Each row has a name. After each piece below comes the name of the row it's from, unless a question asks for something else. Each question is about the rows just above it. Places in a row count from 0.

[ 53   8 -17 -11  -3  48  42  -2] -> j_403
[ 48  53  -3 -17  42  -3 -11   8] -> j_735
[-11  -7  19 -18 -14 -24 -22 -26] -> j_413
[-11  -7  19 -18 -14 -24  21  14] -> j_579
[  8 -11  -3  42 -17  -3  53  48] is which row reordered? => j_735
Table of tags by key:
[42] -> j_939
[8] -> j_581
[41] -> j_99
[-15] -> j_251
[-14] -> j_845
[-3] -> j_304
The tag of j_735, keyed by place 4: => j_939
which: [-11  -7  19 -18 -14 -24  21  14] => j_579
Which row holds these entries in another order? [ -7  19 -18 -14 -24 -22 -26 -11] => j_413
[-11  -7  19 -18 -14 -24 -22 -26] is in which row? => j_413
The entry that follows [21]: => [14]
Which row holds these entries in another order? [ -3   8 -17  -2  42  48  53 -11] => j_403

[ 0  0  0  0 -1  0  1  0  0  0 -2 -2  0  1  1 -1  1  0  1  0  1] = j_723
[-13  22   1  24  -6 -20  -2  -1  54  -2  19 -42  15 -17  30  -2 -46   6
  47  30  25] = j_478
[-12  22   0   1  -7 -20  -1   0  54  -2  19 -41  15 -17  29   0 -46   6
  48  29  25] = j_150
[ 1  0 -1  0  0 -1  0  0 -1 -1  0  0  0  2  0 -2  1  2 -2 -3  1] = j_334
[ 1  0 -1  1 -1  1  0  0  0 -2  1  2 -1  0  0  2 -1 -1  0  0 -3] = j_618
[-1  1  0  1  1 -1  0 -1 -1  0  0  0  0 -1  0  2 -2 -3  2  0 -1] = j_580
Which row holds these entries in another order? [ 0  1 -1  0 -2  2  2  0 -1  1  0  0 -2 -1  0  1  0 -3  0 -1  0] => j_334
Which row holds [-1  1  0  1  1 -1  0 -1 -1  0  0  0  0 -1  0  2 -2 -3  2  0 -1]? => j_580
Which row holds these entries in another order? [ 0  0 -2  1 -1 -1  1  2  0 -1 -1  0  1  0 -3  0 -1 -1  0  0  2] => j_580
which: [-13  22   1  24  -6 -20  -2  -1  54  -2  19 -42  15 -17  30  -2 -46   6
  47  30  25] => j_478
Which row holds [ 1  0 -1  0  0 -1  0  0 -1 -1  0  0  0  2  0 -2  1  2 -2 -3  1]? => j_334

[  5 -39  -7  -9]  j_898
[ 4 -2 -4  2]  j_143
[-24  -2   0  11]  j_681
[-42  -2   0  11]  j_797
Where do [-42  -2   0  11] appear? => j_797
Table of tags by key:
[4] -> j_973
[-43] -> j_786
[-42] -> j_781
The tag of j_797, keyed by place 0: => j_781
What comes right after [-7] in the named rows? => [-9]

[35 43 -4 23 22] -> j_612
[  5 -13 -19  -5  -1] -> j_966
[  2 -16  11   4 -11] -> j_950
[22 -4 43 34 23] -> j_855
[ 1  1 -7  0  2] -> j_551
[  1   1 -31   3  -5] -> j_921
[  4 -11  10   2 -16] -> j_651
[ 25  -4 -16  -3   2] -> j_846
[ 1  1 -7  3 -5] -> j_470
Put [23 22 -4 43 34] back in order: which row is it? => j_855
The entry that follows [-3]: => [2]
[-11   4  11 -16   2] is which row reordered? => j_950

[ -9 -11  51  34  -8 -36 -35] = j_459
[  7 -36 -35  33  51 -11  -9] = j_601
[-11 -35  -9  33  51 -36   6] = j_665
What comes right after [-8] in the named rows? => [-36]
Put [-36 -35 -11  -9   7  33  51] back in order: which row is it? => j_601
[  6 -36  51  33  -9 -35 -11] is which row reordered? => j_665
Table of tags by key:
[-7] -> j_652
[-34] -> j_87
[-36] -> j_364
[7] -> j_123
[-35] -> j_394
[6] -> j_549
[-8] -> j_790
Join j_459 by its entry at place 6: => j_394
which: [ -9 -11  51  34  -8 -36 -35] => j_459

[ -5   5   3  -2   6  25  -7 -10  17 -15   4   1  19  -8  13  20 -17 -12
  22 -13  10 -14   0 -12  -7 -17  17  -8   3  28] : j_385
[  5  -6  -7  17 -10  30  -1   1  15  23  22  -6  34   2  13   2   5  -2
  25  12   1  10 -14  -7  16  -7   8   1 -10  13] : j_106
[ -2   7   2   0   4  26  -9  -9  16 -19   8  -1  26  -7  12  18 -12  -7
  24  -9   9 -10  -2 -15  -4 -16  16  -9   1  27] : j_542
[ 13  10  -7  22   2  13  16  -6   5   2  34   5  -7  23  30   1  12 -14
 -10  -2  -6 -11  15  -7  25  -1   1   1  17   8] : j_222
[-14  14   4 -13  14  -8  -3  -8  -7  -2   0   2 -20  -5  -9   4   4   1
  -2  -1  -1 -10  11   3 -12  -2  -4 -18   8  -3] : j_252
[ 27   1  -9  16 -16  -4 -15  -2 -10   9  -9  24  -7 -12  18  12  -7  26
  -1   8 -19  16  -9  -9  26   4   0   2   7  -2] is which row reordered? => j_542
[ 10 -10   1  34  13  17  -6  25   8 -14  30   2   2  13  -1  -7   1   1
   5  12 -10  -7  22  15   5  16  -2  -7  23  -6] is which row reordered? => j_106
Table of tags by key:
[-15] -> j_623
[20] -> j_947
[19] -> j_315
[-12] -> j_432
[10] -> j_159
[-11] -> j_585
[-14] -> j_80
Look up the entry of j_385 at place 21 in the table: => j_80
Right after [-11] comes => [15]

[-19   6  33  -5   0   3 -16] : j_694
[-29   6  14 -18  13  10   4] : j_582
[ 32 -19  -5 -16   0   3   6] : j_374
[ 12 -40 -13  25  14  -1  -3] : j_471
[  0   3  -5   5 -19 -16  33] : j_981
Table of tags by key:
[3] -> j_795
[10] -> j_707
[4] -> j_84
[6] -> j_760
[9] -> j_345
[5] -> j_327
The tag of j_694, keyed by place 5: => j_795
which: [-19   6  33  -5   0   3 -16] => j_694
The entry that follows [13]: => [10]
[-19 -16  -5   0   3   6  32] is which row reordered? => j_374
[-16 -19   6  33  -5   0   3] is which row reordered? => j_694

[-22   3  34   6]  j_714
[-9 23  0 21]  j_990
[  4  12  32 -52]  j_924
[-30  -3   4   4]  j_796
[-57  15  27 -45]  j_346
[  4  13  32 -52]  j_217
[  8  -9 -10   6]  j_531
[17  7 30  6]  j_171
[-45  15 -57  26]  j_819
[  0  14   5 -11]  j_85
Which row holds these entries in another order? [-45  27  15 -57] => j_346
Right after [27] comes => [-45]
What comes right after [13] in the named rows? => [32]
Right after [7] comes => [30]
Which row holds these entries in another order? [-11   5  14   0] => j_85
[ 12  32   4 -52] is which row reordered? => j_924

[ 50  26 -24  -3  38  55 -48] -> j_336
[ 52  19 -16 -11  32   3  10] -> j_266
[ 18  18  -7 -13  26  38 -37] -> j_42
[-21 -45 -30  37 -21 -11  32] -> j_443
[-43  47  45 -18 -33  14  -2] -> j_572
[ 30  21  -5 -17  21  14 -11] -> j_119
[  8  24  26  23   8 -55 -14] -> j_417
[ -5 -15 -18 -33  17 -28  12] -> j_593
[ -9  15 -29 -24   8   9   9] -> j_148
[-31 -11  37 -21 -21  32 -45] -> j_607
[ 23   8   3  -1   6  -4 -29] -> j_3
[  7 -57 -16  35  13 -11  -7] -> j_343
Put [-45 -30 -21 -21 -11  32  37] back in order: which row is it? => j_443
What comes right after [30] in the named rows? => [21]
tags:
[31] -> j_441
[9] -> j_54
[12] -> j_224
[-24] -> j_491
[10] -> j_328
[32] -> j_371
[8] -> j_588
[-45] -> j_335
[-29] -> j_231
Look up the entry of j_148 at place 6 in the table: => j_54
Which row holds these entries in another order? [-16 -11   3  10  19  32  52] => j_266
Right after [-9] comes => [15]
Right after [15] comes => [-29]

[ 16  -9  -4 -11  -8  42  22 -29  -3  37 -32  29  42  11  20  11 -25 -31
 -38 -17  11  20 -37   3 -42 -33 -28  -2  39 -46 -39  -7 -34  32  16 -12
  31 -35  -9   3  22  34   0  10   2 -40 -43   4 -26 -41  31 -17]  j_828
[ 10   8 -22  27 -42  13  24  34 -32  32   9 -11  17 -34 -31  -8 -11 -10
  35  -5  40  15 -17  20 -31  27  46 -29 -13 -37 -42 -15 -33 -28  -1 -34
   3  32 -11  -3 -29 -21  22  40  -4  16  16  -6  18 -27 -43   8]  j_425
[ 40 -12  16 -29  -3   8 -32  -3 -24  -6 -22 -14  -7 -32  -7  36  35  19
 -42 -43 -32  -6 -36 -27 -41  11 -41 -11 -40  14  40 -19  37  46  24 -31
 -22 -19 -34  -1  27  18   3   1 -41  11 -40  27  29 -46 -18 -24]  j_994
[ 16  -9  -4 -11  -8  42  22 -29  -3  37 -32  29  42  11  20  11 -25 -31
 -38 -17  11  20 -37   3 -42 -33 -28  -2  39 -46 -39  -7 -34  32  16 -12
  31 -35  -9   3  22  34   0  10   2 -40 -43  12  38 -21  22  16]  j_466
[ 20 -11  11  12  42  37   0  21   3  34  16 -34 -28 -17  22  42  -4   3
  29  -3  -2  22  16  10 -43  11  31  32 -25  39 -33 -46  11 -12  38 -40
 -35  -7  16 -42  -9  -8 -39 -32 -21 -31 -37 -29  -9 -38  22   2]  j_379
[-29 -46  -4  40 -26  -9   5 -17 -17  -6  33 -16 -26 -29 -22  14 -23 -17
 -24  10  -8 -12 -37 -41  18  22  37   8 -25 -41  35  29   5  -7  10  40
  12  -1 -39 -37  38  18  18 -39 -27 -36  28  40 -45 -39 -15   0]  j_455
[-37  -7 -41  41 -42  11  17 -28  12 -45  42   8  25 -33  25  43  30 -45
  26  29  27 -31  -8  19 -37  45  -3  11  38 -14   2 -43   7  20  14  40
  36 -26 -19 -38  36  34 -11 -35   3 -27  33 -33  24  38  -3 -24]  j_242
[-21  21  39  -4 -36 -40  13 -10 -45  -4   9  42  44 -34 -29   1 -14  30
  41  15  -3 -35 -20   0 -33 -30 -12 -29  16   5  13  44  -1  44  17 -16
 -40  11 -29  24  31  16  -8 -12 -14  37 -22 -13 -12  14   3   5]  j_289
Which row holds these entries in another order? [  8 -43 -27  18  -6  16  16  -4  40  22 -21 -29  -3 -11  32   3 -34  -1
 -28 -33 -15 -42 -37 -13 -29  46  27 -31  20 -17  15  40  -5  35 -10 -11
  -8 -31 -34  17 -11   9  32 -32  34  24  13 -42  27 -22   8  10] => j_425
Put [ 22  16  16  -9  -4 -11  -8  42  22 -29  -3  37 -32  29  42  11  20  11
 -25 -31 -38 -17  11  20 -37   3 -42 -33 -28  -2  39 -46 -39  -7 -34  32
  16 -12  31 -35  -9   3  22  34   0  10   2 -40 -43  12  38 -21] back in order: which row is it? => j_466
The row with [-21  21  39  -4 -36 -40  13 -10 -45  -4   9  42  44 -34 -29   1 -14  30
  41  15  -3 -35 -20   0 -33 -30 -12 -29  16   5  13  44  -1  44  17 -16
 -40  11 -29  24  31  16  -8 -12 -14  37 -22 -13 -12  14   3   5] is => j_289
The row with [ 16  -9  -4 -11  -8  42  22 -29  -3  37 -32  29  42  11  20  11 -25 -31
 -38 -17  11  20 -37   3 -42 -33 -28  -2  39 -46 -39  -7 -34  32  16 -12
  31 -35  -9   3  22  34   0  10   2 -40 -43  12  38 -21  22  16] is => j_466

